Here is a tiny trained network, its code and every weight. The questions are about switching its units off for an input and a class, where a switched-off unit gives its printed mean instead of its output.

import numpy as np


def w(rows, s, z=0):
    codes = np.array(rows[::2]) - 128.0
    scale = np.full(codes.shape[1], s)
    scale[-1] = z or s
    return codes * scale


def f(y):
    return np.maximum(y, 0)


def log_softmax(a):
    a = a - a.max(-1, keepdims=True)
    return a - np.log(np.exp(a).sum(-1, keepdims=True))


def net(x, mask):
    res = np.array(x, float).reshape(1, 4) / 4 @ E
    y = f(res @ A[0][:, :-1].T + A[0][:, -1])
    res = res + np.where(mask, y, B[0][:, -1]) @ B[0][:, :-1]
    return log_softmax(res[-1] @ U[:, :-1].T + U[:, -1])


A, B = {}, {}
E = w([
[249,115,232,29],'x0',
[118,255,14,20],'x1',
[49,85,137,58],'x2',
[204,56,14,111],'x3',
],0.0054)
A[0] = w([
[201,67,63,108,130],'n1',
[94,185,99,62,136],'n2',
[202,87,50,161,96],'n3',
[167,206,85,111,87],'n4',
[253,166,156,120,130],'n5',
[111,194,114,67,48],'n6',
[161,71,102,81,103],'n7',
[70,120,117,223,113],'n8',
[118,92,150,71,112],'n9',
[165,193,65,93,47],'n10',
[62,135,115,237,70],'n11',
[113,41,175,173,3],'n12',
[176,97,130,100,81],'n13',
[117,181,82,194,115],'n14',
[184,78,75,111,148],'n15',
[115,70,49,148,101],'n16',
[129,65,146,155,5],'n17',
[197,116,185,105,33],'n18',
[123,88,164,156,27],'n19',
[62,168,99,15,63],'n20',
[180,162,177,105,70],'n21',
[160,123,207,105,112],'n22',
[146,59,193,192,43],'n23',
[129,170,100,94,38],'n24',
[138,191,158,65,51],'n25',
[167,198,99,129,90],'n26',
[113,66,183,164,35],'n27',
[116,203,224,119,70],'n28',
[47,129,78,128,137],'n29',
[119,48,147,151,11],'n30',
[143,90,158,175,29],'n31',
[118,69,146,156,7],'n32',
],0.0081,0.0028)
B[0] = w([
[51,108,190,149,223],'n1',
[152,27,96,184,249],'n2',
[12,143,191,110,219],'n3',
[180,22,78,188,218],'n4',
[59,176,95,34,234],'n5',
[176,31,50,180,208],'n6',
[19,188,215,55,178],'n7',
[83,189,91,3,228],'n8',
[67,224,181,39,173],'n9',
[178,21,73,201,222],'n10',
[58,150,83,17,229],'n11',
[189,29,32,148,205],'n12',
[63,156,97,53,165],'n13',
[85,189,106,18,216],'n14',
[35,153,193,157,210],'n15',
[22,196,181,51,210],'n16',
[177,37,56,166,163],'n17',
[72,141,51,44,196],'n18',
[165,35,61,153,166],'n19',
[206,24,46,227,253],'n20',
[50,115,34,47,186],'n21',
[63,165,103,42,221],'n22',
[152,31,35,156,232],'n23',
[115,57,78,137,176],'n24',
[89,58,91,116,197],'n25',
[191,29,57,183,193],'n26',
[168,53,19,146,201],'n27',
[7,76,158,80,225],'n28',
[119,194,138,40,238],'n29',
[195,37,26,189,174],'n30',
[183,50,28,166,173],'n31',
[198,38,23,143,161],'n32',
],0.0056,0.0041)
U = w([
[255,26,61,228,29],'0',
[64,128,171,109,238],'1',
[94,184,102,18,37],'2',
[147,138,137,101,255],'3',
[214,194,226,167,153],'4',
],0.0062,0.0044)

Each question gives the input, the list of numbers given to net, and the class t.
The units are the neurons (one row each of A and B). Each row of codes is followed by its name. A weight is (code - 128) times the scale printed after its matrix; where a second scale follows, it is the last column's (A, B and U).
mask holds one flag per neuron, in row order. A switched-off neuron (its flag False) gives its mean, the last column of its row in B, instead of its output. The means were averaged over made-up inputs and are rounded, as every weight is.
A unit's drop is (log p(t) with every unit on - log p(t) with that unit switched off) / (log p(t) with every unit on - log p(t) with every unit switched off).
The circuit of an input: a set's keep is (log p(t) with only the set's units on - log p(t) with every unit switched off) / (log p(t) with every unit on - log p(t) with every unit switched off). Starting from the 12 units with the biggest drops (on a tie, the unit counted first), units are removed one at a time, each time the one whose removal leaves the highest keep (on an exact tie, the one counted first), for as long as the keep stays at least 0.8.
units of the circuit, in order: the units of the circuit, biggest drop first
k most important neurons: the k neurons with the biggest drops, biggest first
drop when u is switched off: that unit's drop, to one decimal
input [7,0,-7,4], class 2: units of the circuit, in order : n5, n18
input [5,7,4,-7], class 0: units of the circuit, in order : n20, n6, n2
input [-5,7,5,7], class 0: units of the circuit, in order : n20
input [-7,3,-6,3], class 2: units of the circuit, in order : n14, n11
input [8,-3,-3,0], class 2: units of the circuit, in order : n5, n18, n22
input [6,2,3,7], class 1: units of the circuit, in order : n1, n15, n7
input [-5,7,1,4], class 0: 2 most important neurons : n20, n10
input [8,-7,-8,-7], class 2: 3 most important neurons : n5, n22, n18
input [8,-5,-3,5], class 2: 2 most important neurons : n5, n18
input [5,8,-5,3], class 0: drop when n10 is switched off : 0.1
input [0,-8,7,-6], class 0: drop when n2 is switched off : 0.0
input [8,-8,8,1], class 0: drop when n23 is switched off : 0.4
